Here is a tiny trained network, its code and every weight. The questions are about switching its units off for an input and a class, where a switched-off unit gives its printed mean instead of its output.

import numpy as np


def w(rows, s, z=0):
    codes = np.array(rows[::2]) - 128.0
    scale = np.full(codes.shape[1], s)
    scale[-1] = z or s
    return codes * scale


def f(y):
    return np.maximum(y, 0)


def log_softmax(a):
    a = a - a.max(-1, keepdims=True)
    return a - np.log(np.exp(a).sum(-1, keepdims=True))


def net(x, mask):
    res = np.array(x, float).reshape(1, 3) / 4 @ E
    y = f(res @ A[0][:, :-1].T + A[0][:, -1])
    res = res + np.where(mask, y, B[0][:, -1]) @ B[0][:, :-1]
    return log_softmax(res[-1] @ U[:, :-1].T + U[:, -1])


A, B = {}, {}
E = w([
[83,115,127,24],'x0',
[86,74,115,140],'x1',
[117,108,246,108],'x2',
],0.013)
A[0] = w([
[81,150,175,29,157],'neuron 1',
[19,105,151,128,137],'neuron 2',
[107,136,57,73,220],'neuron 3',
[135,183,153,86,135],'neuron 4',
[113,98,225,130,181],'neuron 5',
[203,191,71,254,210],'neuron 6',
[67,103,106,185,74],'neuron 7',
[140,148,199,68,122],'neuron 8',
[128,112,212,179,199],'neuron 9',
[119,121,67,176,133],'neuron 10',
[85,101,214,70,141],'neuron 11',
[140,114,90,151,142],'neuron 12',
[177,156,93,111,197],'neuron 13',
[62,79,217,72,194],'neuron 14',
[82,129,30,102,131],'neuron 15',
[159,148,231,157,145],'neuron 16',
[131,134,61,67,254],'neuron 17',
[91,109,16,76,165],'neuron 18',
],0.012,0.0037)
B[0] = w([
[104,33,93,153,228],'neuron 1',
[166,156,68,120,185],'neuron 2',
[93,74,186,77,201],'neuron 3',
[79,93,179,163,164],'neuron 4',
[146,189,135,206,209],'neuron 5',
[246,6,102,207,252],'neuron 6',
[96,120,176,183,159],'neuron 7',
[72,111,169,222,194],'neuron 8',
[151,219,129,151,192],'neuron 9',
[96,66,149,172,182],'neuron 10',
[84,116,39,174,224],'neuron 11',
[105,101,125,169,161],'neuron 12',
[126,92,174,174,169],'neuron 13',
[139,185,22,156,244],'neuron 14',
[121,147,183,43,201],'neuron 15',
[129,200,189,111,195],'neuron 16',
[85,63,160,69,202],'neuron 17',
[60,105,184,31,218],'neuron 18',
],0.022,0.014)
U = w([
[90,142,155,97,175],'0',
[194,193,172,139,41],'1',
[118,245,88,187,24],'2',
[165,122,68,44,6],'3',
[143,96,144,135,153],'4',
[151,103,45,178,243],'5',
],0.011,0.0024)

Each question gives the input, the list of numbers given to net, and the class t.
The units are the neurons (one row each of A and B). Each row of codes is followed by its name. A weight is (code - 128) times the scale printed after its matrix; where a second scale follows, it is the last column's (A, B and U).
mask holds one flag per neuron, in row order. A switched-off neuron (its flag False) gives its mean, the last column of its row in B, instead of its output. The means were averaged over made-up inputs and are rounded, as every weight is.
A unit's drop is (log p(t) with every unit on - log p(t) with that unit switched off) / (log p(t) with every unit on - log p(t) with every unit switched off).
The circuit of an input: a set's keep is (log p(t) with only the set's units on - log p(t) with every unit switched off) / (log p(t) with every unit on - log p(t) with every unit switched off). Starting from the 12 units with the biggest drops (on a tie, the unit counted first), units are removed one at a time, each time the one whose removal leaves the highest keep (on an exact tie, the one counted first), for as long as the keep stays at least 0.8.
units of the circuit, in order: the units of the circuit, biggest drop first
unit that matters most: the unit with the biggest drop
k most important neurons: the k neurons with the biggest drops, biggest first
drop of u: that unit's drop, to one decimal
input [2,-1,-8], class 0: units of the circuit, in order => neuron 18
input [7,4,-4], class 0: 2 most important neurons => neuron 6; neuron 18
input [-5,-7,5], class 1: 2 most important neurons => neuron 14; neuron 11
input [-7,8,3], class 1: 2 most important neurons => neuron 11; neuron 14
input [-6,1,-8], class 4: 4 most important neurons => neuron 14; neuron 11; neuron 15; neuron 18
input [2,-5,0], class 4: 2 most important neurons => neuron 18; neuron 14
input [7,-1,8], class 2: 2 most important neurons => neuron 6; neuron 5
input [3,8,5], class 2: 2 most important neurons => neuron 6; neuron 5
input [8,3,-2], class 0: 3 most important neurons => neuron 6; neuron 18; neuron 3
input [7,5,6], class 5: 2 most important neurons => neuron 1; neuron 11
input [7,7,7], class 5: 3 most important neurons => neuron 1; neuron 11; neuron 15
input [-1,-6,0], class 4: 3 most important neurons => neuron 14; neuron 11; neuron 5
input [1,-8,0], class 4: 2 most important neurons => neuron 14; neuron 11
input [-8,-8,3], class 1: unit that matters most => neuron 16
input [7,-5,-6], class 0: drop of neuron 16 => 0.0
input [2,-2,-1], class 0: drop of neuron 6 => 0.6
input [4,-2,5], class 2: drop of neuron 6 => 0.6
